Facts:
bazas	flomel	plikil; bibu	flomel	sogos; bibu	flomel	nuve
bibu	flomel	plagrun; bibu	flomel	nuru; bibu	flomel	stadi
bibu	flomel	vefliklu; bibu	flomel	muzom; bibu	flomel	sofem
bibu	flomel	kugun; bibu	flomel	geskiter; bibu	flomel	gruram
brebi	flomel	digron; broklu	flomel	zusku; broklu	flomel	dasubro
broklu	flomel	zenu; broklu	flomel	kiplin; broklu	flomel	nuru
broklu	flomel	katruba; broklu	flomel	stupok; broklu	flomel	vefliklu
broklu	flomel	dregur; broklu	flomel	sizu; distuk	flomel	kefazas
distuk	flomel	lodren; distuk	flomel	ritu; distuk	flomel	degra
distuk	flomel	treklin; distuk	flomel	losa; distuk	flomel	pligrin
draskom	flomel	brulok; draskom	flomel	veva; draskom	flomel	farel
draskom	flomel	flalepon; draskom	flomel	gostor; draskom	flomel	stizeple
draskom	flomel	tubrel; dratrin	flomel	zisoplal; dratrin	flomel	klaplen
dratrin	flomel	figrofek; fase	flomel	vemi; fase	flomel	tugrosku
fase	flomel	figrofek; fase	flomel	zilun; fledro	flomel	dasubro
fledro	flomel	sukler; flostotras	flomel	kitoklo; flostotras	flomel	trunal
flostotras	flomel	sugrum; flostotras	flomel	kloflan; flostotras	flomel	daral
fopaflim	flomel	drutus; fopaflim	flomel	zenu; fopaflim	flomel	kebrer
fopaflim	flomel	branonok; fopaflim	flomel	stosta; fopaflim	flomel	sofem
fopaflim	flomel	nufu; fudegral	flomel	drupek; fudegral	flomel	lodren
fudegral	flomel	nuru; fudegral	flomel	kapla; fudegral	flomel	losa
fudegral	flomel	brobras; furek	flomel	siza; furek	flomel	droflak
furek	flomel	pledil; gani	flomel	lufi; gani	flomel	gaklal
gani	flomel	vetra; gani	flomel	kapo; gani	flomel	dafli
gosol	flomel	flegre; gosol	flomel	geker; gosol	flomel	reves
gosol	flomel	gudril; gotru	flomel	stadi; gotru	flomel	pligrin
kiterar	flomel	plikil; kiterar	flomel	katruba; kiterar	flomel	maklo
klatrer	flomel	lodren; klatrer	flomel	godrak; klatrer	flomel	droflak
klatrer	flomel	maklo; kleflagu	flomel	geker; kleflagu	flomel	dregur
kleflagu	flomel	droflefar; kleflagu	flomel	gruflis; laroklir	flomel	nasoskon
laroklir	flomel	pafen; lera	flomel	veva; lera	flomel	pledil
lera	flomel	podal; lera	flomel	digron; mamu	flomel	giskis
mamu	flomel	vetra; mamu	flomel	brulok; mamu	flomel	stetronem
mamu	flomel	vite; mamu	flomel	podal; pape	flomel	zopem
pape	flomel	skelur; pape	flomel	plikil; pape	flomel	nuru
pape	flomel	fedrele; pape	flomel	grubro; pape	flomel	tubrel
pitru	flomel	lufi; pitru	flomel	kitoklo; pitru	flomel	zusku
pitru	flomel	drutus; pitru	flomel	plagrun; pitru	flomel	sadrol
rikla	flomel	zopem; rikla	flomel	duzo; rikla	flomel	batrus
rikla	flomel	katruba; rikla	flomel	sofem; rikla	flomel	reves
rostodos	flomel	sezi; rostodos	flomel	drutus; rostodos	flomel	kugun
rostodos	flomel	nasoskon; segre	flomel	lufi; segre	flomel	zopem
segre	flomel	klaplen; segre	flomel	feme; segre	flomel	droflak
segre	flomel	flite; segre	flomel	kugun; sigadrul	flomel	sogos
sigadrul	flomel	vestetren; sigadrul	flomel	vemi; sigadrul	flomel	geker
sigadrul	flomel	dazitrem; sigadrul	flomel	mitrosan; sigadrul	flomel	dregur
sigadrul	flomel	flite; soben	flomel	klusavur; soben	flomel	duzo
soben	flomel	brobras; stugor	flomel	sogos; stugor	flomel	drupek
stugor	flomel	klaplen; stugor	flomel	brobol; stugor	flomel	stosta
stugor	flomel	droflak; trapu	flomel	vestetren; trapu	flomel	flutan
trapu	flomel	flalepon; trapu	flomel	gostor; trapu	flomel	trimes
trapu	flomel	masto; trapu	flomel	podal; vogu	flomel	sofem
vogu	flomel	zibun; vogu	flomel	podal; zeplu	flomel	giskis
zeplu	flomel	drutus; zeplu	flomel	klufefluk; zukul	flomel	loro
zukul	flomel	sezi; zukul	flomel	sadrol; zukul	flomel	bropim
zukul	flomel	sizu; zukul	flomel	kugun; zukul	flomel	nasoskon
zupla	flomel	tugrosku; zupla	flomel	pledil; zupla	flomel	muzom
zupla	flomel	kugun; zupla	flomel	fiba; batrus	gagadron	bilu
batrus	gagadron	pafen; besa	gagadron	musa; besa	gagadron	plekla
bilu	gagadron	kefazas; branonok	gagadron	kefazas; branonok	gagadron	sugrum
branonok	gagadron	daral; bropim	gagadron	vuklu; dafli	gagadron	bilu
daral	gagadron	duzo; dasubro	gagadron	zeplu; dasubro	gagadron	kloflan
degra	gagadron	stetronem; doklu	gagadron	kefazas; dralak	gagadron	kefazas
dralak	gagadron	kazar; draskom	gagadron	kefazas; droflak	gagadron	tadi
dronun	gagadron	bilu; dronun	gagadron	droflak; dronun	gagadron	sukler
dronun	gagadron	kazar; drutus	gagadron	tiske; duzo	gagadron	kefazas
feme	gagadron	musa; feme	gagadron	sogos; feme	gagadron	flostotras
fiba	gagadron	kloflan; flivan	gagadron	sogos; flivan	gagadron	bilu
flutan	gagadron	zilu; flutan	gagadron	klatrer; gosol	gagadron	nufu
gotru	gagadron	kefazas; gotru	gagadron	kebrer; gotru	gagadron	mevum
graski	gagadron	sogos; graski	gagadron	kapla; grubro	gagadron	salu
kapo	gagadron	lodren; kebrer	gagadron	trabak; kebrer	gagadron	pligrin
klaplen	gagadron	kefazas; kleflagu	gagadron	flostotras; kleflagu	gagadron	kloflan
kleflagu	gagadron	daral; kloflan	gagadron	kefazas; kloflan	gagadron	lodren
kloskom	gagadron	kefazas; kubo	gagadron	kefazas; kugun	gagadron	sogos
kugun	gagadron	flostotras; laroklir	gagadron	kefazas; lera	gagadron	kefazas
lodren	gagadron	kefazas; loro	gagadron	plekla; loro	gagadron	klatrer
loro	gagadron	mevum; lufi	gagadron	musa; lufi	gagadron	trunal
lufi	gagadron	kloflan; masto	gagadron	brebi; mevum	gagadron	trabak
mutrom	gagadron	sezi; nufu	gagadron	duzo; nuna	gagadron	sogos
nuna	gagadron	tumuk; nuna	gagadron	kazar; nuve	gagadron	flostotras
nuve	gagadron	kloflan; pledil	gagadron	sogos; podal	gagadron	zeplu
reves	gagadron	mevum; reves	gagadron	pligrin; ritu	gagadron	tribom
rostodos	gagadron	brobol; salu	gagadron	vite; segre	gagadron	sigadrul
segre	gagadron	batrus; stetronem	gagadron	sogos; stetronem	gagadron	lodren
stizeple	gagadron	sogos; stugor	gagadron	kefazas; sustiklos	gagadron	kefazas
tadi	gagadron	kefazas; tadi	gagadron	fiba; tiske	gagadron	zodaklek
tiske	gagadron	kloflan; trabak	gagadron	kefazas; trabak	gagadron	kloflan
trafis	gagadron	kefazas; trafis	gagadron	flostotras; trafis	gagadron	kazar
tribom	gagadron	duzo; tribom	gagadron	kefazas; trimes	gagadron	sogos
trimes	gagadron	kloflan; trunal	gagadron	kefazas; tustok	gagadron	degra
tustok	gagadron	zodaklek; vemi	gagadron	klatrer; vite	gagadron	kloflan
vuklu	gagadron	sogos; zeplu	gagadron	kefazas; zilu	gagadron	dregur
zilu	gagadron	peplu; zodaklek	gagadron	flostotras; zopem	gagadron	sugrum
zukul	gagadron	ritu; zusku	gagadron	kefazas; bibu	flipan	butrel
bilu	flipan	vetra; brobras	flipan	kloflan; brofer	flipan	rurilak
broklu	flipan	kefazas; butrel	flipan	stefozol; dafli	flipan	geskiter
daral	flipan	klusavur; dasubro	flipan	mamu; dazitrem	flipan	gosol
digron	flipan	degra; distuk	flipan	draskom; dralak	flipan	stizeple
dratrin	flipan	doklu; drekan	flipan	dratrin; droflak	flipan	fledro
dronun	flipan	gruram; drupek	flipan	pape; drutus	flipan	kleflagu
farel	flipan	pledil; febir	flipan	treklin; feku	flipan	podrun
feme	flipan	figrofek; figrofek	flipan	trabak; flegre	flipan	plekla
flugri	flipan	kitoklo; flutan	flipan	ratu; fopaflim	flipan	dasubro
furek	flipan	trabrestik; gaklal	flipan	dronun; geker	flipan	zestom
geskiter	flipan	sustiklos; godrak	flipan	musus; gosol	flipan	klatrer
graski	flipan	febir; grepa	flipan	brulok; gruram	flipan	zusku
gudril	flipan	daral; katruba	flipan	kluplim; kazar	flipan	stigrun
kebrer	flipan	segre; kiterar	flipan	drekan; klatrer	flipan	pafen
kleflagu	flipan	feku; kloflan	flipan	sofem; kloskom	flipan	dafli
kluplim	flipan	kebrer; klusavur	flipan	gaklal; kugun	flipan	brigin
lalel	flipan	stosta; laroklir	flipan	kloskom; lera	flipan	tumuk
logor	flipan	stugor; loro	flipan	kapo; losa	flipan	drupek
mamu	flipan	fiba; masto	flipan	godrak; medak	flipan	bibu
musa	flipan	flutan; musus	flipan	sadrol; nuru	flipan	plagrun
pafen	flipan	vuklu; pape	flipan	geker; pitru	flipan	rostodos
plagrun	flipan	stetronem; plekla	flipan	medak; pligrin	flipan	stupok
plikil	flipan	brobol; podrun	flipan	zisoplal; reves	flipan	droflak
ritu	flipan	plikil; rostodos	flipan	gudril; sadrol	flipan	bilu
salu	flipan	duzo; sigadrul	flipan	flegre; siza	flipan	grubro
sizu	flipan	brobras; skelur	flipan	zibun; skoze	flipan	nuve
sofem	flipan	feme; stadi	flipan	kubo; stetronem	flipan	digron
stigrun	flipan	sugrum; stizeple	flipan	vestetren; stosta	flipan	tipan
stugor	flipan	brebi; stupok	flipan	siza; sugrum	flipan	drutus
sustiklos	flipan	vite; tipan	flipan	zopem; tiske	flipan	trapu
trabak	flipan	flugri; trapu	flipan	sizu; treklin	flipan	gani
trimes	flipan	salu; trunal	flipan	reves; tugrosku	flipan	pligrin
tumuk	flipan	sigadrul; tustok	flipan	masto; vefliklu	flipan	grepa
vemi	flipan	flalepon; vetra	flipan	sogos; vogu	flipan	dregur
vuklu	flipan	skoze; vume	flipan	brofer; zeplu	flipan	dazitrem
zestom	flipan	stadi; zibun	flipan	fopaflim; zisoplal	flipan	vume
zopem	flipan	tiske; zusku	flipan	giskis

Known rows:
tubrel: 2	3	-2	-7	5	-1	-2	-6	-4	-2	5	2	0	1	2	-4	3	-8	7	-4	-1	-3	2	-4	1	-4	2	7	-2	4
kubo: -1	9	1	-10	-7	2	-1	-8	-6	-4	7	6	4	3	2	0	-3	-15	2	-3	-3	1	2	4	1	-4	2	6	-2	4
tumuk: 2	3	-4	-6	0	-1	-1	-6	-5	-4	7	1	-1	0	-3	-5	3	-3	5	-5	0	-3	0	-4	1	-3	3	6	-2	4
kloflan: -6	-4	-1	-11	5	7	2	-10	-35	11	-5	-8	-4	-9	-16	-3	7	-18	-6	-8	-9	-8	9	-8	-9	-7	-3	4	7	4
kiplin: 1	2	-2	-6	-1	-1	-1	-6	-5	-6	7	2	0	0	1	-4	3	-7	3	-5	-2	-2	2	-4	0	-4	0	6	-3	5
reves: 0	3	-2	-6	7	-3	1	-6	-3	-12	7	2	2	1	-4	-4	0	-6	7	-3	-3	-3	1	-3	-3	-4	1	6	-2	3
stadi: 2	3	-2	-7	-4	-2	-2	-6	-5	-5	6	4	-1	2	2	-4	2	-9	6	-5	-1	-1	3	-1	0	-3	1	6	-2	5
feme: -3	-16	-1	-7	4	8	2	-8	-38	11	-10	-2	-11	-8	-14	-4	1	-8	5	-8	-3	-5	5	-6	-4	-14	-8	4	-3	0
trapu: 0	-3	1	-10	12	5	-14	-11	-11	-7	17	-10	-9	-16	21	-4	2	-14	5	0	-3	-2	10	-12	-4	-7	-1	7	5	2
graski: 0	-1	-3	-6	3	-3	-3	-9	-7	3	8	-2	-4	-1	-4	-7	3	1	8	-6	2	-2	-3	-5	-2	-3	2	4	0	3
flalepon: 2	6	0	-7	5	1	-1	-7	-2	-1	7	5	3	6	5	-1	0	-13	8	-4	-3	-4	6	-2	2	-6	2	7	-3	3
figrofek: -3	-15	-3	-8	6	9	4	-5	-40	5	-13	-2	-9	-11	-18	-2	0	-9	5	-8	-6	-4	6	-8	-1	-14	-7	5	-5	1
gruram: 2	6	-2	-6	-4	-3	-1	-6	-1	-4	6	6	4	4	5	-3	1	-9	5	-4	-2	0	3	-1	0	-2	1	6	-4	4
skoze: 2	5	-3	-7	-4	0	-2	-6	-4	-4	7	4	1	2	2	-4	1	-7	4	-4	-1	-1	3	-2	0	-3	3	6	-2	3
kapo: 2	8	0	-7	-3	1	0	-8	-6	0	9	4	4	6	6	-2	3	-14	6	-6	-3	-3	4	0	1	-5	0	6	-3	1
lera: 1	5	-4	-9	10	-1	-3	-8	-10	-1	3	-4	0	-6	-7	-4	5	-1	6	-5	3	-1	-7	-1	3	-3	8	8	1	4
sogos: 0	4	1	-6	-9	0	0	-8	1	4	12	9	0	10	5	-2	-5	-11	8	-4	-2	-2	4	0	0	-4	-1	4	-4	4
siza: 2	3	-2	-7	2	-1	-2	-6	-4	-3	6	3	0	1	2	-4	3	-8	6	-4	-1	-2	2	-3	1	-4	1	6	-2	4
grubro: 1	5	0	-7	-2	0	0	-7	-3	-6	8	6	3	6	3	-2	0	-12	6	-3	-3	-2	5	1	-1	-5	0	6	-3	3
flutan: 2	5	-1	-7	12	-1	-1	-7	-3	-3	6	1	3	3	2	-4	2	-7	9	-4	-1	-4	2	-3	0	-5	3	7	-2	2
nuru: 2	0	-4	-6	6	-4	-2	-6	-6	-5	4	-2	-2	-3	-2	-7	6	-2	6	-6	1	-3	-2	-6	0	-2	2	6	-1	6

Rows:
No name comes twice in this set of rows, the named rows included.
-2	-6	1	-9	4	2	-9	-9	-17	-8	11	-9	-9	-14	15	-4	3	-15	1	-4	-5	-2	9	-11	-5	-7	-6	6	2	4 | sizu
0	1	-4	-7	3	0	-2	-6	0	-8	8	2	0	1	-5	-5	0	0	3	0	0	-1	0	-2	-2	-4	3	5	-2	3 | gosol
3	6	-3	-7	0	2	-4	-7	-7	1	9	2	1	0	4	-3	3	-7	6	-4	-1	-1	2	-3	2	-5	4	6	-2	1 | mamu
0	6	-2	-9	-5	-1	-3	-7	-15	-10	5	1	-2	-3	-2	-5	-1	-9	8	-4	0	2	0	2	-2	-3	3	5	2	3 | gotru
2	-2	-1	-7	5	-7	-3	-5	-13	-10	0	-1	-4	-1	-2	-10	5	-2	9	-5	3	-1	-1	1	-3	-2	2	6	2	5 | ritu
-1	5	0	-9	2	-1	-1	-8	-7	-5	4	0	2	-2	-1	-2	1	-10	3	-5	-1	-1	-2	0	1	-3	1	7	-1	6 | klaplen
-2	-9	0	-9	6	3	-7	-8	-25	-7	2	-6	-11	-14	6	-5	1	-14	6	-4	-4	-3	9	-9	-5	-9	-6	6	2	4 | brobras
2	5	-4	-6	-6	0	0	-6	-8	-6	11	0	-1	1	-5	-6	5	0	3	-5	1	-2	-3	-2	1	-3	4	5	-1	2 | rostodos
0	3	-3	-8	5	-2	-3	-8	-9	-3	3	-3	0	-5	-4	-5	4	-3	4	-5	2	-1	-4	-3	0	-3	4	7	0	5 | dralak
1	6	-4	-9	4	-1	-3	-8	-12	-2	5	-5	1	-8	-6	-4	6	-2	3	-6	3	0	-8	-1	2	-3	6	7	1	4 | zeplu
2	6	-4	-6	-4	-2	-1	-6	-1	-3	8	5	2	4	0	-4	2	-5	5	-4	0	-1	0	-2	1	-2	4	6	-2	4 | feku
1	2	-1	-9	0	1	-2	-8	-7	0	5	2	0	-1	0	-3	3	-7	2	-4	0	-1	-1	0	-1	-4	2	6	-1	5 | trafis
3	2	-6	-6	1	-2	-1	-6	-9	-3	8	-4	-2	-3	-9	-8	7	4	2	-6	2	-3	-5	-6	1	-2	6	6	0	4 | pitru
1	4	-3	-7	-6	0	-2	-7	-9	-5	10	1	0	0	1	-5	3	-4	1	-4	-1	0	1	-1	-2	-4	2	5	-2	0 | zukul

The same elements again, as new rows of numbers:
Known rows:
flostotras: -1	19	13	-5	3	10	-5	4	7	1	1	14	-4	0	-2	4	-1	-7	7	4	5	18	-1	-1	1	4	14	-9	-2
zukul: 1	25	9	-4	5	13	-5	19	5	-6	0	10	-7	-6	-3	-2	0	-8	11	0	8	6	-4	-4	13	13	16	-5	3
pitru: -1	30	11	-10	6	13	-2	4	7	-10	3	16	-8	-13	3	-2	-7	-13	10	1	-1	17	-2	-1	5	16	20	-16	-5
trapu: 5	18	8	-10	-16	10	2	7	6	-4	4	6	-4	13	-8	10	7	1	-8	11	-5	14	17	-3	22	-9	29	4	-7
gostor: -7	13	14	-5	0	11	-7	8	6	3	7	15	-11	-1	3	3	-2	-7	4	5	4	14	0	-3	-2	1	6	-2	-4
kubo: -6	11	14	-1	2	11	-8	16	8	7	3	14	-12	-3	-2	2	1	-5	6	4	13	7	-6	-6	-3	-4	0	6	3
flutan: -10	12	14	-7	-1	12	-7	15	6	5	0	23	-14	-10	0	-3	-7	-8	4	7	23	4	1	-1	1	1	7	0	-6
nuve: -6	11	14	0	3	10	-8	15	8	7	2	14	-12	-4	-2	2	2	-5	6	4	12	8	-6	-6	-2	-4	-1	6	4
klaplen: -9	15	17	-3	0	12	-6	13	9	-3	5	14	-7	-13	2	1	-3	-7	2	6	17	7	-7	-9	-2	0	9	1	0
stadi: -8	14	15	-4	1	11	-9	6	8	3	4	13	-11	-2	3	2	-1	-7	6	5	8	12	-5	-5	-1	2	5	-2	-1
flegre: -9	15	16	-5	2	11	-8	5	9	1	4	15	-12	-4	3	2	-3	-8	6	4	5	16	-4	-5	-4	2	6	-4	-4
nuru: -9	17	16	-10	1	12	-6	4	8	-4	6	12	-11	-8	7	2	-5	-13	2	7	2	14	-3	-3	-3	11	13	-7	-6
ritu: -10	17	16	-9	0	12	-7	7	7	-4	8	12	-11	-10	7	3	-5	-11	1	6	5	13	-3	-4	-1	8	11	-6	-6
tustok: -10	19	15	-9	1	13	-4	11	7	-6	9	15	-13	-19	8	1	-7	-12	1	4	2	11	-2	-5	-3	10	12	-5	-7
kefazas: -6	10	16	-1	2	9	-10	5	8	7	4	13	-9	8	0	3	1	-5	8	7	13	13	-5	-4	-1	-2	2	1	1
salu: -8	13	15	-5	1	11	-8	9	8	1	6	11	-10	-4	2	2	-2	-7	4	6	4	13	-5	-5	0	4	5	-2	-3
batrus: -5	19	19	-1	1	10	-7	5	6	0	6	19	-13	6	7	4	-1	-10	6	7	17	14	2	-4	-7	4	12	4	-1
ratu: -7	9	15	-2	1	10	-10	9	8	7	3	14	-10	4	-1	2	2	-5	7	6	10	11	-5	-5	0	-2	1	2	1
geker: -11	17	17	-5	0	10	-7	5	12	-1	1	18	-11	-3	1	2	-2	-7	6	4	2	20	-4	-6	-6	0	6	-1	-4
musus: -8	14	16	-5	2	11	-9	5	7	2	6	14	-11	-4	4	2	-3	-8	6	5	7	13	-4	-5	-1	3	6	-4	-2
trabak: -6	-11	27	-2	-8	15	-12	38	11	-8	12	15	11	29	-6	-5	7	-6	4	9	13	13	9	14	-5	25	16	6	-8

Rows:
No name comes twice in this set of rows, the named rows included.
-2	21	15	-2	2	12	-2	11	9	-4	1	14	2	-22	-1	4	-6	-7	1	5	19	5	-9	-7	-3	-3	17	-6	2 | stugor
1	15	11	-2	3	10	-5	8	9	5	-3	16	-4	1	-7	3	3	-4	8	4	6	15	-3	-2	-1	-4	10	-2	3 | fledro
-8	11	17	1	3	9	-11	3	10	8	2	14	-8	7	-1	4	2	-3	9	6	13	15	-8	-7	-2	-5	0	0	3 | sogos
-5	1	20	-5	-12	13	-9	25	10	-8	9	8	2	23	-3	0	8	-4	-1	12	8	12	9	3	7	14	18	8	-7 | kloflan
-8	16	15	-3	3	11	-7	13	6	3	4	15	-14	-9	4	3	-2	-8	5	3	10	10	-5	-6	-5	0	4	2	1 | dronun
-8	13	16	-4	1	11	-9	7	7	2	6	13	-9	-4	3	3	-3	-7	5	6	13	8	-5	-5	-1	1	6	-4	-2 | siza
-11	10	16	-9	0	10	-13	4	6	7	-2	22	-12	4	0	-3	-8	-8	6	10	31	8	1	1	5	4	9	-6	-7 | peplu
-11	10	17	-5	0	9	-13	3	10	10	-8	26	-11	10	-5	-3	-6	-5	10	9	29	13	-1	0	2	-3	3	-1	-5 | dregur
0	22	12	-3	5	11	-5	7	8	1	-3	14	-5	-6	-4	3	-1	-7	10	2	8	15	-6	-3	2	3	14	-8	2 | bibu
-13	18	17	-9	-2	13	-6	13	8	-4	1	23	-13	-16	3	-3	-11	-11	1	7	17	9	0	-3	1	6	13	-3	-8 | vemi
-9	26	14	-2	3	12	-4	14	11	0	-8	18	-9	-18	-5	12	-4	-8	4	-3	-5	25	-5	-4	-11	-2	16	-6	0 | kleflagu
-7	13	18	-2	1	11	-8	6	7	0	7	12	-4	-10	6	3	-5	-7	2	8	24	4	-9	-8	-2	0	8	-4	1 | droflak

